Each row was made from one walk, in order. Every step used is in the known rows, and no mark comes twice. Write each row's walk.
Each row is shifted at random along 3 fixed directions that mean nothing.
Known rows
tafa, babo, viku, gozor, vuni, patogas: 9.0 -1.8 11.4 -4.4 0.0 -1.1 7.0 2.8 -15.4 -1.0 -9.4 32.5 -4.9 -1.5 14.1
 19.5 6.7 12.7 -11.3 18.4 3.2 19.3 -0.6 11.8 10.4 -11.1 4.5 7.1 9.7 6.3
 -0.2 -6.0 4.1 -9.8 7.4 18.8 19.1 -22.3 13.3 13.5 37.3 -21.5 -4.8 -3.5
viku, senon, gozor, patogas, babo: 9.1 12.6 -18.6 5.8 -18.1 3.8 -30.9 8.2 12.7 1.4 -12.3 2.4 0.4 -35.8 10.6
 -8.9 -69.3 -12.0 -42.9 16.6 -34.3 -1.1 -1.4 -13.3 -7.0 27.5 -32.6 21.6
 21.2 25.0 17.2 -6.7 -33.8 35.9 1.8 -19.3 2.4 -27.6 -8.5 -15.5 -33.9 0.0
 -17.6 -38.6
viku, patogas, gozor, babo, tafa: -0.2 11.8 -13.2 -7.7 1.6 -1.6 -14.6 -4.2 12.6 6.3 -10.9 3.3 15.4 -28.9
 -17.1 -15.2 -28.9 -11.9 -29.5 -1.8 -13.1 3.2 -6.5 -24.4 -1.6 16.5 -14.5
 9.4 4.0 6.3 -4.8 1.8 -19.2 39.5 3.4 -17.7 0.2 12.4 -7.8 -17.0 -31.1 9.2
 -30.8 -0.3
tafa, gozor, senon, patogas: -23.3 -23.2 13.7 -2.4 0.9 26.4 29.4 -14.4 -13.9 22.6 -2.9 6.7 -2.9 6.3
 -14.9 5.1 22.9 14.5 -17.9 11.5 19.8 -2.1 5.2 -17.8 -13.2 8.5 5.3 -1.8
 -11.3 -5.0 -14.2 3.5 13.9 16.5 7.0 43.6 -11.4 3.9 8.7 -5.5 19.9 -28.0
 -8.5 20.7
gozor, tafa, vuni, patogas, senon, babo: -2.0 -4.5 -6.7 -20.8 -13.8 13.3 -13.8 -3.2 -16.0 1.3 -10.8 -3.4 11.6 5.0
 25.5 1.4 -10.8 16.5 -33.2 7.4 -35.7 -4.5 -0.6 8.4 -4.7 10.9 -12.3 16.3
 -10.2 12.8 -4.4 -11.7 -4.8 0.3 0.8 -11.4 29.6 -5.2 -1.9 7.9 5.4 -6.8
 -2.7 -26.9
patogas, gozor, vuni, tafa, babo, senon: -16.9 -8.0 -1.0 -8.2 -1.4 -7.2 -10.9 -5.7 13.0 -4.1 -23.7 23.8 25.7 -9.7
 -15.9 0.6 -2.5 11.6 -25.9 10.7 1.1 22.8 -0.5 7.3 8.3 -7.3 2.7 7.5 -11.7
 17.9 8.7 -11.1 -10.5 9.6 7.0 6.5 23.7 4.3 10.9 4.9 9.1 -13.7 -14.5 -8.0
viku, babo, patogas, gozor: -1.2 -1.2 -2.0 -7.4 0.1 1.7 2.6 1.2 -1.6 6.0 -14.7 13.9 -0.2 -5.3 -0.5
 -10.7 -6.7 8.5 -13.5 10.4 -2.3 0.0 5.0 -12.4 -2.2 10.8 -5.2 13.5 8.7
 13.4 -4.9 3.2 -2.6 30.8 7.2 -3.3 2.7 -15.4 -8.2 -6.4 2.2 -9.0 -18.0
 -0.9
senon, patogas, gozor, babo, viku: 8.5 -17.2 -0.9 1.1 2.9 -7.4 8.3 -1.3 6.5 9.1 -16.0 17.3 7.4 -11.4 9.8
 21.6 -2.3 -2.2 -31.1 11.6 4.2 25.8 13.1 -1.3 16.9 -0.3 -8.0 20.7 -6.3
 7.1 6.2 0.5 -7.7 17.1 2.2 19.4 2.7 -19.3 13.9 -2.3 1.0 3.9 -8.4 5.1
viku, tafa, babo, senon: -7.5 -1.2 5.8 -18.7 3.5 17.2 -15.6 -9.7 -3.2 -1.1 -1.6 -0.7 10.7 18.3
 4.8 -4.5 2.0 26.1 -29.5 14.7 -14.3 39.2 -4.6 -6.8 -5.5 9.0 -3.5 20.3
 -11.7 18.4 -7.6 7.3 14.0 24.9 -5.5 -5.8 22.4 8.6 -1.6 11.1 25.3 -16.5
 -15.6 -19.6
senon, patogas, babo, tafa, vuni: -6.7 -5.2 -17.8 -1.4 8.0 6.4 -5.2 -13.5 -14.1 -8.7 -25.4 -4.7 11.8 -7.5
 -8.1 -5.9 -5.8 9.1 -21.8 -4.1 -6.0 -7.2 -12.3 -8.6 1.9 8.0 -14.2 2.0
 -17.7 17.7 -15.6 2.1 -16.8 16.3 0.9 1.0 -5.4 6.0 18.6 -21.5 -8.5 -2.7
 -19.1 -0.6
vuni, babo, tafa, gozor, patogas, senon: 3.8 0.9 12.5 -14.9 -0.1 19.4 -9.1 10.7 -18.6 6.4 -0.7 6.1 7.5 8.8 17.7
 -3.0 4.6 21.0 -32.0 8.7 -20.9 17.5 6.5 12.3 1.3 7.9 -9.6 34.5 2.6 19.8
 -12.4 -5.0 -3.7 -1.9 5.1 -3.5 38.3 -28.2 -9.9 28.0 30.1 -9.0 -8.2 -19.7
patogas, babo, senon, gozor: -17.5 -18.3 19.8 -4.2 -2.3 19.0 18.0 -15.5 1.2 13.4 -7.0 3.6 -1.9 5.3
 -5.5 -12.0 8.1 25.0 -18.4 12.8 11.5 19.9 14.3 -4.8 -9.5 0.7 -7.0 11.0
 -8.4 9.2 -4.9 2.3 6.0 23.2 11.1 23.5 0.8 1.5 -0.6 0.6 18.1 -21.1 -11.1
 -13.3
senon, patogas, babo, viku: 1.0 -20.4 1.6 -0.6 4.6 5.5 6.7 1.0 3.6 7.4 -10.4 5.0 2.4 -8.6 2.7 3.8
 -0.9 2.0 -25.6 7.2 -3.1 13.5 6.9 -14.8 0.6 3.9 -9.6 13.5 -14.6 14.7
 -11.1 3.5 -8.8 19.2 0.2 14.5 -4.3 -11.1 9.9 -13.8 0.7 1.2 -15.7 -4.8
vuni, patogas, babo, viku, tafa, gozor: 19.2 -6.3 -7.0 -7.5 9.3 5.0 -18.6 8.9 -16.3 -8.7 -20.1 28.3 -1.1 1.6
 16.5 19.8 -0.1 1.7 -15.7 12.7 -10.0 24.0 -5.3 10.5 5.2 -6.8 -5.1 26.5
 0.5 16.7 -7.9 8.3 5.2 -0.6 -6.5 7.7 23.6 -20.7 17.0 9.9 27.8 1.8 -9.4
 -7.8
gozor, vuni, tafa, babo, viku: -23.6 6.7 10.1 -28.4 8.0 7.0 0.7 -8.4 10.6 0.0 3.0 13.3 8.7 -1.3 -7.0
 -24.2 1.1 13.8 -13.7 9.2 -12.5 8.6 -6.7 -17.3 -10.6 0.9 11.3 -3.2 -8.5
 2.0 -8.8 1.0 5.8 19.7 14.7 -18.5 17.3 17.6 -9.6 5.3 8.4 -11.3 -17.4
 -3.8
tafa, vuni, patogas, gozor, senon, babo, viku: 0.9 -13.5 -1.5 -5.9 -0.4 -6.8 10.3 6.8 -4.2 4.0 -12.6 22.4 8.0 12.5 16.3
 22.1 -1.6 16.1 -14.4 20.7 -10.7 6.1 9.2 9.1 10.1 -4.1 4.3 10.8 -2.6 7.1
 -1.1 -1.5 -5.5 -5.8 -1.5 21.8 16.4 -13.2 10.1 11.1 21.8 -7.7 12.3 -9.3
patogas, gozor, tafa, vuni: 0.4 3.2 -18.8 -16.3 -11.1 -6.0 -29.0 -8.2 -24.8 -9.6 -15.6 0.7 17.4 9.1
 30.4 3.8 -9.0 16.9 -36.0 13.0 -5.0 11.5 6.3 16.0 14.4 0.7 -17.0 16.3
 1.0 23.3 5.4 -4.5 9.0 4.0 3.9 -0.7 5.7 -27.5 14.2 18.3 14.2 -11.6 -6.4
 -11.0
babo, patogas, senon, gozor, tafa, vuni: -9.9 -8.4 -9.4 -8.3 3.7 15.6 1.0 -18.0 -17.3 6.4 -11.1 -7.7 22.2 7.9 3.1
 -4.1 0.8 17.9 -9.9 -7.5 -5.4 -7.7 -4.2 -7.6 -2.8 1.4 -2.9 -3.8 -5.9
 -1.0 -9.7 -9.8 2.5 11.9 1.2 -1.8 7.8 6.7 3.2 -9.7 6.2 -11.6 0.0 -6.0
babo, viku, tafa, vuni, patogas: 23.9 -5.0 -25.8 2.4 -5.3 -8.8 -38.4 14.1 -17.1 -15.7 -14.5 16.2 13.3 3.7
 33.2 26.2 -16.3 -7.4 -25.6 0.9 -17.1 28.4 -13.9 8.8 13.1 -7.1 -12.5
 13.0 -10.7 24.8 -1.1 -6.4 -0.1 -12.4 -19.9 -3.8 9.3 -21.0 13.5 5.3 15.1
 -1.7 1.6 -15.2
patogas, gozor, babo, viku, tafa: 6.1 -2.0 -9.6 -11.8 2.0 -8.7 -10.2 -2.6 12.0 1.5 -9.4 14.8 17.6 -3.4 6.2
 7.8 -15.9 -6.1 -27.2 7.4 -1.2 24.3 -1.5 -14.9 10.5 5.5 1.9 12.3 -3.8
 0.7 5.3 4.9 5.0 33.8 -5.3 -9.8 12.3 3.9 6.6 -8.2 -10.4 8.0 -11.6 -1.5
gozor, senon, patogas, babo, viku, tafa, vuni: -11.0 -1.1 20.7 -28.2 22.3 50.1 38.3 -16.9 -27.5 14.4 3.9 -6.6 0.3 59.7
 0.2 -7.4 32.6 46.0 1.2 7.4 4.8 -18.1 -2.8 -18.0 -12.2 9.3 27.4 -13.4
 4.8 -11.3 -39.6 20.4 21.9 15.0 -8.1 12.8 19.2 18.0 4.6 3.2 38.1 -13.1
 13.6 -4.2
tafa, gozor, babo, patogas: -7.1 -10.4 -13.7 4.5 10.0 -5.3 -3.9 -4.2 -1.8 1.3 -18.2 20.2 -3.1 -27.7
 -7.8 1.2 -20.8 -4.6 -18.0 7.8 -10.4 19.8 3.0 -15.3 11.4 0.9 -4.9 15.0
 -7.4 10.5 4.9 1.3 -11.2 25.8 11.7 -4.2 -5.0 -11.1 8.2 -10.9 -9.3 -8.6
 -20.7 9.6
tafa, gozor, vuni, patogas, senon, babo: -16.8 -14.1 6.1 -8.4 -12.3 10.0 11.5 -4.1 -5.8 11.3 -13.0 18.7 3.7 -13.9
 -1.8 3.6 5.5 14.3 -17.4 11.0 -4.0 -6.5 4.1 7.0 -7.8 3.2 2.2 3.5 -12.7
 0.2 -1.3 -13.5 -5.2 5.5 14.8 15.6 23.1 -1.3 8.7 -2.5 4.9 -22.8 -11.1
 -3.6
tafa, vuni, patogas, gozor, babo: -12.4 2.1 -6.1 -5.4 -7.2 10.9 -4.8 1.5 -6.6 8.0 -14.9 17.0 -2.0 -7.6
 13.5 -3.4 -12.9 6.2 -19.8 13.0 -3.1 -8.2 8.3 4.5 10.3 2.3 1.3 -2.2 10.7
 13.4 -0.8 -1.0 -1.6 12.0 16.2 1.3 5.1 -13.8 1.0 11.6 -4.9 -15.3 -9.7
 -3.6
babo, patogas, gozor, vuni, tafa: -1.7 -2.4 -2.9 -11.0 -7.1 -3.4 -17.3 4.2 -5.0 -8.2 -19.0 19.5 11.0 -8.5
 2.0 -7.8 -11.0 -0.8 -31.8 1.9 -3.3 14.2 7.2 9.4 10.0 -5.9 -14.5 13.9
 2.2 17.6 9.0 -11.4 -8.8 -1.2 5.7 -12.4 13.5 -27.8 -0.9 9.1 7.9 -5.5
 -8.7 -10.5
tafa, vuni, babo, gozor, senon, patogas: -0.2 -8.1 -14.7 7.9 -5.8 -2.1 1.0 -2.1 -9.8 -1.0 -21.2 20.9 3.3 -3.8 1.8
 27.0 -12.7 2.2 -32.8 20.0 1.0 12.1 -6.7 1.4 12.8 7.4 -11.8 11.8 -7.0
 13.8 -2.0 1.4 -20.2 -5.9 3.0 23.0 0.4 -19.5 19.4 4.6 10.5 -12.5 5.8
 -4.9
gozor, tafa, vuni, patogas, senon: -20.6 -29.2 -16.3 5.5 -13.2 3.2 -11.8 1.1 -0.5 16.1 -14.2 2.8 38.8 -11.6
 -6.1 5.2 1.9 -7.7 -14.8 -18.9 4.5 -14.6 -4.5 -15.8 3.9 -5.2 14.7 -23.2
 -29.5 5.9 -12.1 -28.0 2.1 7.1 -5.1 12.7 2.8 23.3 8.8 -22.5 -18.6 -14.6
 -8.5 4.8
tafa, gozor, patogas, senon, babo: -8.7 -3.9 -2.6 -9.7 -9.4 5.8 -3.5 -0.5 1.4 9.6 -4.5 4.9 2.2 -16.3 7.9
 -3.3 -17.0 11.7 -30.9 16.0 -24.2 0.3 2.1 -4.7 -12.1 20.6 -12.8 20.3
 -3.1 9.9 4.9 -7.8 -10.8 26.1 11.8 -3.3 20.7 -14.6 -4.3 -4.2 -5.8 -12.5
 -15.1 -11.0
gozor, patogas, senon, babo: -13.9 -39.3 24.8 -8.3 -8.5 8.5 34.2 -11.8 -16.4 18.4 -9.5 3.3 2.8 10.3
 8.2 11.2 32.3 26.2 -31.9 4.8 10.4 13.9 24.1 1.2 3.3 2.5 5.4 18.5 -31.3
 0.4 -2.0 -13.2 15.2 18.5 4.9 34.3 17.0 -9.7 10.8 -7.5 18.2 -27.2 0.5
 3.8
gozor, vuni, tafa, babo: -18.1 8.1 5.6 -29.5 -5.8 10.1 -15.1 -11.2 -13.4 -13.7 -10.3 11.6 0.7
 -2.7 9.6 -18.5 -2.4 19.2 -39.3 17.4 -14.5 20.2 -1.5 9.8 -3.3 3.5 -9.9
 15.5 -6.7 16.6 4.9 -0.8 6.0 7.5 18.4 -14.4 21.1 -8.0 2.4 19.3 17.5
 -23.1 -19.0 -14.9
senon, babo, viku, patogas: 6.5 17.9 -7.3 -17.0 -3.1 6.3 -8.0 1.5 14.9 8.0 15.3 -0.5 -5.1 -17.5 4.3
 -19.7 -27.3 -0.4 -20.7 11.9 -34.5 3.9 -11.1 -35.2 -32.3 24.6 -18.5 12.2
 2.2 8.4 -12.2 7.7 -13.6 36.3 -2.0 -22.1 -1.6 4.1 -24.8 -13.0 -13.4 2.2
 -20.8 -15.5
gozor, tafa, babo, patogas: -21.2 -6.1 -3.9 -15.1 13.9 10.6 -4.7 -12.9 -1.8 4.4 -9.9 -1.7 6.6 -14.5
 -12.7 -15.6 -13.8 4.8 -15.7 2.8 -24.7 -2.7 -5.9 -31.4 -2.1 8.1 -0.5 7.4
 -8.4 6.6 -13.2 2.5 0.4 35.3 11.5 -20.6 2.7 9.1 -5.7 -15.6 -6.3 -8.1
 -27.0 0.0
vuni, babo, senon, patogas: -23.2 -3.2 -5.9 4.5 -8.4 13.4 3.4 -2.2 34.3 17.3 1.9 4.5 6.8 -30.8 -25.0
 -17.8 -27.1 -12.9 -19.2 3.4 -15.5 -12.7 -18.0 -44.7 -24.9 20.9 -5.7
 -5.2 -18.1 13.9 -13.7 -2.9 -26.8 34.2 5.6 -8.4 -11.5 19.9 -21.4 -25.4
 -29.5 -4.7 -27.0 -6.5
babo, senon, patogas, gozor: -18.7 -4.9 21.6 -9.3 -2.9 37.1 14.3 -6.4 8.0 29.1 6.9 -5.9 -0.2 12.9
 -8.4 -18.4 16.1 20.8 -14.5 8.2 8.7 -5.9 10.9 -16.7 -21.3 15.3 -6.5 1.3
 7.7 10.4 -20.6 4.1 8.2 27.0 6.7 13.9 -0.3 -3.2 -23.1 7.3 15.6 -14.5
 -15.0 -3.1

Write each row's walk
-5.9 2.3 11.4 -22.6 -5.1 11.3 9.5 -12.6 -1.4 7.1 -11.4 18.3 7.2 0.2
 -18.0 -9.1 12.3 11.9 -21.9 -0.1 1.8 4.2 -3.1 -4.3 -12.8 5.6 1.2 2.0
 -5.7 -6.6 -8.4 -9.0 -5.5 8.6 5.5 -3.6 30.7 10.9 -4.9 0.0 8.1 -8.9 -1.2
 -5.5 -> viku, patogas, senon, babo, gozor, vuni, tafa
0.0 14.4 4.5 -20.4 15.4 24.4 10.6 -10.5 -10.6 2.8 -6.9 12.9 -3.2 6.0
 -8.0 -3.2 -4.2 19.2 -8.7 14.8 -3.6 -9.8 -13.4 -10.5 -8.9 10.1 5.1 0.5
 17.0 -6.3 -15.6 13.8 -5.9 19.4 7.2 -4.2 21.2 -6.5 13.7 -4.3 13.7 -2.5
 -14.1 -3.5 -> senon, patogas, babo, viku, tafa, gozor, vuni
12.4 -3.4 -13.0 -1.2 -7.4 3.1 -30.7 19.9 0.9 4.5 -5.6 17.8 30.1 -6.7 9.4
 17.2 -15.7 -5.3 -21.1 -0.8 -12.1 17.6 -9.5 5.3 5.0 -2.1 0.2 2.5 1.4 8.1
 -2.2 -16.9 -9.7 -6.7 -11.1 -4.2 31.9 -9.3 8.1 3.5 5.3 -0.5 -6.2 -17.3 -> babo, viku, tafa, gozor, vuni, patogas, senon
2.6 4.4 -18.6 -6.8 1.5 -12.6 1.1 -8.6 4.5 -1.2 -13.7 22.0 6.8 -16.0 0.7
 9.1 -22.1 -7.9 2.4 3.9 -21.5 -23.9 -24.6 -22.6 -6.5 2.6 7.0 -8.7 -1.8
 -2.5 -4.7 -7.7 -9.5 12.8 0.3 -9.4 6.6 15.2 0.2 -20.6 -7.8 2.5 -6.0 3.8 -> senon, babo, viku, gozor, tafa, vuni, patogas
-1.9 -4.1 -21.4 -2.3 -4.0 -20.2 -24.1 0.1 23.9 -11.4 -20.8 21.7 36.9
 -35.8 -4.1 7.8 -26.6 -11.4 -29.6 4.3 -15.2 24.4 -16.1 3.2 1.1 -2.2
 -12.1 7.8 -14.5 7.4 18.8 -17.4 -26.3 8.1 4.5 -8.2 23.3 9.2 13.5 -13.8
 -15.7 2.1 -14.6 -14.8 -> patogas, senon, gozor, vuni, tafa, babo, viku
9.0 -2.7 -6.3 -11.2 -0.6 6.3 -13.6 7.7 1.9 2.5 -7.5 12.0 33.8 -7.8 -2.1
 4.2 3.8 5.8 -27.3 -4.2 -11.6 21.0 -7.0 0.0 -6.0 -0.2 0.3 5.5 -9.8 9.3
 -7.1 -15.2 -15.0 1.3 -11.6 1.9 32.6 6.6 6.3 -4.6 6.0 -3.8 -6.8 -15.6 -> gozor, vuni, tafa, babo, viku, patogas, senon
-2.9 -0.1 -21.9 4.0 -3.1 13.3 -3.1 -6.0 2.0 -2.4 -18.1 9.8 19.6 -14.5
 -2.0 -1.2 -15.8 -0.5 -8.2 -4.4 -8.5 -9.9 -21.0 -8.1 -13.0 8.8 -9.2 0.1
 -7.7 4.1 -4.8 -5.3 -17.8 15.0 -1.0 -10.3 14.4 10.0 0.1 -22.4 -12.1 -7.0
 -3.3 -15.5 -> viku, tafa, vuni, babo, patogas, senon, gozor
-21.2 4.2 25.0 -14.0 2.2 37.1 22.1 -15.1 1.2 19.9 -6.7 2.1 -0.1 -1.6
 -29.5 -31.0 -2.4 12.9 -0.5 -6.3 -1.8 -30.2 -0.2 -24.3 -18.9 9.7 9.1
 -12.2 5.6 -9.5 -24.4 -2.3 -3.7 27.4 7.8 -4.4 12.0 31.6 -17.1 -14.2 -5.1
 -10.6 -15.4 -11.9 -> viku, senon, gozor, vuni, patogas, babo, tafa
-0.9 1.0 -13.2 3.7 1.0 16.5 -9.8 -5.1 4.3 -0.8 -20.0 11.0 8.6 -5.0 -5.3
 0.8 -25.7 4.3 -7.6 4.2 -11.9 -5.2 -19.5 -7.1 -9.8 4.4 -6.8 -3.5 5.0
 10.8 -6.5 0.5 -16.4 14.6 -3.6 -2.1 11.1 9.6 3.6 -14.0 -3.0 -3.9 -6.7
 -22.7 -> viku, tafa, vuni, patogas, babo, senon, gozor
8.9 -11.5 1.9 -10.0 -4.1 -1.9 8.1 -9.4 -12.3 -8.4 -28.5 22.7 16.7 -3.4
 -2.6 5.6 0.9 7.7 -27.3 -3.9 -0.4 18.0 -5.5 11.0 2.5 -4.5 -5.3 15.3 -9.3
 -1.2 11.7 -17.2 -13.5 -1.7 -1.1 2.3 28.7 -5.5 10.7 -8.5 13.3 -7.5 1.4
 -10.4 -> viku, babo, patogas, senon, gozor, vuni, tafa
-0.6 25.5 -20.0 -20.7 -16.3 13.2 -22.4 -1.6 6.6 2.3 -1.0 -1.5 10.5 -13.8
 12.9 -16.9 -43.2 3.7 -19.3 10.9 -49.1 -30.7 -22.6 -14.0 -25.8 29.3
 -14.9 0.3 17.0 7.3 -2.5 -9.5 -19.3 18.9 5.2 -39.4 26.9 9.9 -22.7 -5.2
 -19.1 2.3 -13.0 -30.5 -> viku, gozor, tafa, vuni, patogas, senon, babo
6.2 -13.9 15.0 -1.2 1.9 7.4 32.1 2.8 -16.2 13.6 -2.4 22.0 12.1 23.7 15.9
 17.0 33.6 27.9 -2.8 4.6 16.1 5.3 7.1 4.6 7.0 -7.2 23.9 2.7 -4.3 4.0
 -12.8 -12.2 8.3 -4.3 -3.3 30.1 28.8 -13.8 6.3 7.4 38.8 -21.6 16.9 0.7 -> tafa, vuni, babo, viku, gozor, patogas, senon
-8.0 18.6 -1.8 -19.2 -6.1 7.1 -15.3 -2.2 23.3 4.4 -5.3 18.1 21.7 -8.2
 -8.1 -17.0 -15.9 6.0 -14.7 9.8 -14.6 0.1 -1.7 -11.8 -13.9 11.0 5.8 1.7
 5.9 9.4 2.7 -7.6 -6.3 25.9 -2.3 -17.1 25.7 18.1 -15.8 3.0 -6.4 -5.2
 -8.9 -18.3 -> patogas, gozor, vuni, tafa, babo, viku, senon
-3.6 9.3 9.5 -21.1 -2.0 12.8 10.5 -9.0 7.5 4.6 -15.5 18.2 10.5 4.7 -17.1
 -12.3 -4.5 11.8 -21.1 5.6 -4.3 -8.9 -11.9 -8.6 -12.2 10.5 4.0 1.4 8.6
 2.1 -3.3 -5.5 -15.7 14.9 2.5 -7.2 25.1 4.9 -8.8 -1.4 6.5 -1.1 -9.6 -7.8 -> viku, babo, senon, patogas, gozor, vuni, tafa
7.8 4.5 -35.0 1.2 -1.0 -21.8 -15.0 3.0 15.8 -8.2 -23.3 22.7 24.2 -30.7
 6.2 17.6 -33.7 -18.4 -19.4 8.7 -20.0 -12.7 -20.5 -10.5 7.8 3.5 -9.5 9.3
 -7.5 16.2 0.6 -4.3 -34.2 8.0 0.7 -7.7 5.0 -9.4 11.9 -15.0 -21.1 15.7
 -10.7 -5.3 -> senon, patogas, gozor, tafa, vuni, babo, viku
-15.4 14.4 -5.2 -7.5 -6.1 6.8 -4.3 -7.4 13.9 8.5 -9.6 19.3 3.0 -32.0
 -27.8 -14.9 -30.8 -7.5 -3.6 2.2 -22.5 -27.2 -18.1 -25.6 -19.6 14.9 2.6
 -7.6 -0.9 -3.5 -5.7 -10.0 -20.2 25.6 6.8 -16.9 10.6 26.3 -12.5 -19.3
 -23.5 -7.7 -22.6 -2.6 -> viku, senon, babo, tafa, gozor, vuni, patogas
-1.0 14.2 3.5 -16.7 11.2 13.7 12.3 -13.1 4.8 2.6 -4.3 19.5 3.4 -15.8
 -15.6 -9.8 -0.2 5.0 -4.9 4.2 -6.8 -2.7 -20.1 -18.0 -25.2 3.1 0.5 -3.2
 5.8 -8.4 -11.1 3.0 -9.6 18.8 5.8 -0.5 13.2 16.6 -4.3 -13.2 6.1 -7.8
 -13.1 -0.4 -> senon, gozor, vuni, tafa, babo, viku, patogas
10.6 -14.1 -18.6 9.3 0.3 -12.3 -12.7 1.4 -2.2 -4.0 -31.1 22.9 21.4 -7.6
 -4.1 21.7 -20.9 0.1 -14.2 3.7 -9.0 6.8 -9.0 -2.0 18.0 -9.5 4.6 2.9 -4.3
 21.2 -0.2 -14.0 -20.0 -0.1 -10.9 12.5 13.7 -1.8 21.4 -12.1 5.1 0.2 -4.1
 -13.0 -> viku, gozor, tafa, vuni, patogas, babo, senon
20.3 -21.1 -12.2 -2.1 -0.1 -9.8 -3.3 4.0 -26.1 -12.7 -24.0 24.0 11.1
 20.6 26.3 45.0 -0.1 8.5 -25.5 10.4 -12.5 26.1 -5.5 15.9 20.2 -10.3 1.9
 18.7 -19.2 8.7 1.7 -4.1 0.7 -18.5 -21.5 22.1 21.9 -13.1 29.6 3.5 30.5
 -6.5 19.4 -10.8 -> gozor, senon, babo, viku, tafa, vuni, patogas
28.9 -4.4 20.6 -28.4 -1.1 0.6 12.2 -4.9 -33.1 -12.5 -21.0 29.2 -3.9 24.5
 28.0 20.8 31.9 28.3 -36.7 16.2 1.0 37.2 18.1 40.8 9.3 -13.9 -14.3 43.6
 -0.2 10.5 5.4 -1.3 4.4 -23.2 -5.3 21.8 40.2 -42.6 15.5 32.4 58.5 -6.0
 13.8 -14.1 -> senon, babo, viku, patogas, gozor, vuni, tafa
-8.1 6.3 27.0 -25.2 12.2 38.5 26.0 -9.1 -5.6 14.7 3.6 9.3 -8.1 21.3 -4.7
 -15.7 5.9 19.4 3.5 5.7 0.2 -17.5 -6.3 -18.8 -15.6 3.4 17.3 -10.7 17.3
 -17.5 -26.1 12.1 12.7 20.7 6.6 -7.3 23.3 11.5 -8.7 -2.2 18.0 -5.8 -4.5
 -12.6 -> senon, gozor, vuni, patogas, babo, viku, tafa
6.2 14.0 -16.5 -10.0 -2.1 4.6 -16.1 -5.5 -2.9 -1.3 -13.4 10.2 9.9 -2.8
 6.5 0.7 -37.6 3.5 -11.3 6.4 -34.3 -11.3 -27.7 -13.3 -8.5 9.2 -2.6 0.3
 11.2 7.5 -4.7 -6.5 -17.4 9.4 -2.5 -18.2 14.9 7.7 -8.2 -3.6 -0.3 0.2
 -6.8 -20.3 -> viku, babo, senon, gozor, tafa, vuni, patogas
-0.9 -0.8 -7.7 -6.7 -1.8 -0.3 -3.0 6.9 -11.8 2.7 -19.5 16.5 19.9 12.6
 -1.4 7.8 -11.5 10.8 -17.6 9.7 -6.0 -7.7 -5.3 0.2 10.2 5.1 8.1 0.6 8.9
 7.4 -8.3 -3.7 -8.7 2.1 -4.2 11.5 15.1 2.2 6.1 4.7 10.4 -7.8 -0.6 -6.2 -> viku, babo, tafa, vuni, patogas, gozor, senon
